Each name stands for a flat space through zero: a line, a plane or more. A row that begins with a name and a colon came from that space; any other row is followed by the name of the space it lies nearest, among the names in its block.
j326_j104: [ 0.73 -0.71 -0.46 -0.21 -1.18  0.11  0.10  0.55 -2.43 -0.10  1.29  3.05
  0.73  1.15 -0.65  0.09 -0.28 -0.94 -0.64  1.22  0.38  1.12 -0.10  0.57
  0.44 -2.15]
j509_j857: [ 1.95 -1.26 -1.48 -0.10 -0.29  0.40  0.79 -1.01 -2.52  0.62 -0.08 -0.94
  1.35 -0.50  0.07 -1.25  2.36 -0.90 -2.49  0.35  0.07  0.84 -0.92  0.01
 -1.21 -0.68]
j676_j765: [-4.57 -1.17 -2.46 -1.10  1.49  0.16  4.25 -1.60 -2.49  0.02  0.63  0.44
 -0.94  1.36  2.88 -3.94  0.77 -1.04 -0.73 -0.17  0.11 -0.82 -2.15 -0.80
 -0.79  0.62]
[ 2.24 -0.15  1.35  0.87 -0.06 -0.91 -0.31  0.73  1.20  0.17 -0.26 -0.71
  1.11  0.25 -0.21  1.64  0.06  1.03  0.46 -0.58 -0.42  0.97  0.64  0.41
  0.17 -0.18] -> j676_j765
j15_j105: [-1.01  1.70  0.31  2.33  1.27  1.30  0.14  0.16 -0.65  0.64  1.21 -0.59
  0.07 -1.85  0.45  1.41 -0.10  0.99  1.75  0.31  1.80 -1.82  0.44  2.31
  0.11 -1.67]
j291_j108: [-0.85  2.17  0.09 -0.28  0.98 -0.13 -0.77 -0.62 -1.86 -1.96 -0.04  1.58
  3.09 -0.55 -2.59  0.19  0.40  0.83 -1.94 -0.02 -0.62  1.57 -1.24 -0.66
 -3.55 -1.95]
j291_j108: [-1.44  0.05  0.67 -0.75  1.20 -0.25 -0.91 -0.07 -0.40  2.77 -1.35 -1.39
 -1.43  1.23  2.05  0.56 -0.48 -0.33  2.08  0.19 -0.95  0.68  1.17  0.70
 -0.08  1.03]
[ 0.24  1.12  0.11  1.14 -0.17 -0.04  0.03  0.60  0.97  0.28 -0.92  0.91
 -2.40  1.62  1.44  1.46 -2.52  0.20  0.26  0.63 -1.67 -0.79 -0.15  0.00
  1.37  1.48] -> j509_j857
j509_j857: [ 2.32  0.89 -0.73  1.45  1.22  0.20  1.56 -0.25 -0.17  0.79  1.23  2.70
  1.43  1.23 -0.74  0.77  0.21 -1.70 -0.07  0.74  0.33  0.31  0.43  0.37
  0.37 -0.26]
[-1.35 -1.29 -1.77 -0.66 -0.61 -0.40 -4.26  1.69 -1.30 -0.45 -0.48  0.63
 -1.10 -2.96  2.58  2.92 -0.23 -0.95 -2.37  1.90 -0.34  2.17 -0.23 -2.94
 -0.47 -2.64] -> j291_j108
[ 1.57 -0.53 -1.42 -0.46  2.37 -0.34 -0.47 -2.08 -0.84 -0.19 -1.35 -2.61
  0.64  1.65 -0.87  0.07  1.64  3.79  2.83 -1.62  1.54  0.50  1.45  0.30
 -2.12 -2.14] -> j326_j104
j706_j734: [ 2.34  0.32 -1.13 -0.33 -1.05 -0.60 -0.17 -1.86 -2.02 -0.15  0.50  2.01
 -0.52 -0.67  1.46 -1.67  1.09 -0.33 -1.45 -0.64  0.60 -0.82 -1.53 -2.60
  2.92  1.83]
j706_j734: [-1.17  0.37  1.85 -0.56  0.04 -0.33  0.70  0.99  1.50  1.06 -0.94 -0.72
 -0.95  0.65 -0.98  1.34 -0.63  0.71  3.08 -0.62 -0.92  0.49  0.57  1.00
 -2.26 -1.37]
[ 0.98 -0.28 -0.36 -0.16 -0.78  0.03 -0.65 -1.37 -1.26 -0.87 -0.20  1.41
 -1.15 -1.89  1.86 -1.03  0.35 -1.45 -0.80  0.12  1.67 -0.20 -1.58 -2.91
  3.03  1.36] -> j706_j734
j676_j765: [ 3.87  2.45  1.66  0.25 -1.00 -0.34 -1.77  1.34  1.65 -0.15  0.01  0.32
  0.66  0.26 -1.63  2.84  0.71  0.21  1.55 -0.46 -0.67  1.62  1.41  1.20
  0.84 -1.03]
[-0.23 -0.61  0.44 -0.83  0.13 -0.73 -0.65 -0.26  0.13  0.09  0.33  0.28
 -0.52  1.01  0.15 -0.14 -0.43 -0.27  0.60 -0.23 -0.31 -0.61  0.73  0.86
  0.49  0.80] -> j509_j857
j180_j387: [-2.95  1.38  0.18 -1.22  0.77  4.18 -0.42  0.30  0.91 -2.74 -0.50  1.78
  1.59 -0.92 -0.30 -0.88 -0.89 -1.33  0.25  1.44  3.51  0.12  0.09 -0.41
  0.12  1.64]
j689_j367: [-1.87 -2.64  0.15 -0.51  0.37 -2.01  0.38  0.14  1.43 -0.58  2.44  0.10
  2.61  0.39  0.36  1.56 -0.25 -0.52 -2.12 -1.76  0.02  0.28 -1.81 -1.38
 -0.20 -0.34]
[-0.67 -0.18 -2.86 -1.93  2.68 -1.18  0.27 -2.75  1.49  0.21 -2.90 -5.02
 -0.11  2.16  0.81  1.22  1.39  3.98  6.11 -3.11  2.67 -0.12  2.28  0.10
 -4.69  0.67] -> j326_j104
[-1.07  2.38  0.55 -0.32  3.22 -0.04  0.46 -1.56 -3.10 -1.76 -1.30 -0.54
  1.86 -0.73 -2.36  1.98 -1.11  0.13  0.00  1.74 -1.49  1.97 -1.74 -0.88
 -0.88 -1.20] -> j291_j108
[ 1.82  0.25  1.00  0.53 -0.29 -0.48 -1.80  1.46  2.18  0.35 -0.10  0.23
  1.00 -0.65 -0.52  2.02  0.72  0.22 -0.11 -0.96  0.10 -0.16  1.09  1.61
 -0.68 -0.95] -> j676_j765
[ 0.94  3.81  2.85 -0.31 -0.39  1.23  3.06 -0.43 -1.12 -3.00 -1.89  2.95
  2.48  0.70 -5.13 -1.45 -2.26  4.18 -0.94 -0.27 -1.04  1.27 -1.38 -0.79
 -0.58  1.28] -> j291_j108
[ 0.60 -0.72 -0.64 -0.39 -0.60 -0.34 -0.21 -1.11 -1.16 -0.47  0.81 -0.17
  0.32  0.01  0.40 -0.50  0.00 -0.56 -0.90 -0.37  0.72 -0.01  0.69 -0.57
  0.87  0.49] -> j706_j734
[ 2.50 -2.04 -1.11 -0.34 -0.99 -1.82 -0.55  1.29  0.87 -2.87 -0.92 -1.20
 -0.33  0.47 -0.71 -0.29  1.05 -1.44 -1.65 -2.49 -2.77 -0.12 -0.27 -2.73
  0.87  0.41] -> j15_j105
[ 1.21  1.33 -0.66 -0.12 -0.89  2.86  0.81  0.15 -3.33  0.64 -1.42 -0.34
 -2.35 -0.42 -0.55 -1.36 -0.48  0.69  3.62  1.48 -0.75 -0.85  2.12  0.82
  0.19  1.39] -> j689_j367
j945_j717: [ 1.68  0.14  0.74 -1.53  0.07 -1.21 -1.92 -0.51 -1.83  1.07  1.06  1.19
 -0.86 -0.61  0.72 -0.36  2.39  0.48  0.81 -1.28 -0.74  2.14  0.76  0.12
 -2.30 -0.53]
[-0.11  0.23  0.64 -0.54  0.06 -0.79  0.22  0.42  0.50  0.33 -0.51  0.29
  0.35  2.26 -1.49  1.03 -0.60  0.68  0.92  0.15 -0.37  0.06 -0.61  2.51
 -0.91 -0.22] -> j706_j734
[-1.51 -2.83  0.09  1.04  1.54 -4.02 -0.53 -0.75  6.21 -0.18  2.47 -0.17
  4.00  1.38  1.57  3.04 -0.98 -0.59 -6.77 -3.71  1.28  0.97 -4.39 -0.75
 -0.43 -2.09] -> j689_j367
[-1.96 -0.84  1.24 -0.40  0.61 -0.13  1.43  1.82  1.71  0.25 -0.97 -1.70
 -0.28  0.91 -3.68  1.44 -0.41  1.26  2.72 -1.03 -1.42 -0.16  0.11  3.32
 -3.83 -2.21] -> j706_j734
[-0.66 -1.34  0.60 -1.97 -0.86 -0.52 -0.39  0.62  0.12 -1.11 -1.74 -4.44
  0.19 -3.45 -0.64 -1.65  2.68  0.44 -0.48 -1.98  0.46  0.68 -1.62  0.76
 -2.12  0.27] -> j509_j857
[-1.81 -3.83 -0.23 -0.41  2.73 -5.10 -0.39 -1.09  7.07 -0.52  2.85 -0.42
  5.83  2.16  1.09  4.26 -1.00  0.13 -8.01 -4.19  0.68  2.02 -4.92 -1.21
  1.40 -2.03] -> j689_j367
[-0.63 -0.94 -0.04 -1.03  1.35 -3.53 -0.11 -0.45  3.16 -0.66  1.31  0.20
  2.55  0.32  0.25  2.23 -1.22 -1.21 -3.98 -1.62  0.58  0.92 -3.15 -0.10
  0.92 -0.96] -> j689_j367
[-1.72 -0.98 -1.64 -0.51  0.27  0.40  1.38 -0.86 -1.15  0.14  0.32  1.07
 -0.19 -0.31  0.64 -2.21 -0.08 -0.78 -0.44  0.15  0.69 -0.59 -1.01 -0.22
 -0.67  1.31] -> j676_j765
[ 2.59  0.48  1.65 -1.19 -0.28 -1.62 -2.03  2.01  1.51  1.48  0.05 -0.16
  1.22 -1.14 -2.13  2.24 -0.74  0.95 -0.08 -1.18  0.40  0.64  1.49  1.40
  0.50 -0.14] -> j676_j765
[ 0.73 -0.24  0.02  0.64 -0.09  0.41 -0.27 -0.72 -0.47  0.36  1.01  0.13
  0.80 -1.74  0.05 -1.17  0.44 -0.41 -1.24 -0.16  0.69  0.49 -0.32 -2.02
  1.97  2.39] -> j706_j734
j180_j387: [-0.78 -3.58 -1.22  1.23 -1.74 -1.78 -2.05 -1.86 -2.70 -0.11  0.39 -0.40
  1.14  0.69  0.30  0.97  0.22  1.05  0.39  1.45 -3.88 -1.02  1.16 -0.07
 -1.97 -0.86]
[-0.67 -0.04 -2.15 -0.49  0.70  0.68 -0.44 -0.46  1.25  1.34 -0.46  0.97
 -0.35  1.58  1.76 -1.17  0.07 -1.21  0.26  1.34  0.82  2.82 -2.21  0.50
  0.09  1.91] -> j945_j717
j689_j367: [ 0.52 -1.11  1.00  0.17  0.23 -0.85  0.18 -0.03  1.92 -1.30  0.63  0.10
  0.85  0.15  0.44  1.50 -0.68 -0.89 -1.37 -1.83  0.53  0.59 -1.04  0.98
 -0.05 -0.54]
[-0.52 -1.51  0.32  0.12  0.88 -0.89 -0.51  0.00  0.62 -0.83  0.38 -0.29
  0.32  0.87 -0.30 -0.36  0.07 -0.06 -0.73 -0.34  0.94  0.31 -1.00  0.56
  0.42 -0.55] -> j689_j367
[ 0.64  1.68  0.09  0.73 -1.62  3.76  0.02  0.03 -3.96  0.51 -0.92 -0.46
 -2.77 -0.52 -1.15 -1.95  0.96  1.35  4.63  2.86 -0.09 -0.66  3.95  0.46
 -1.75  1.79] -> j689_j367
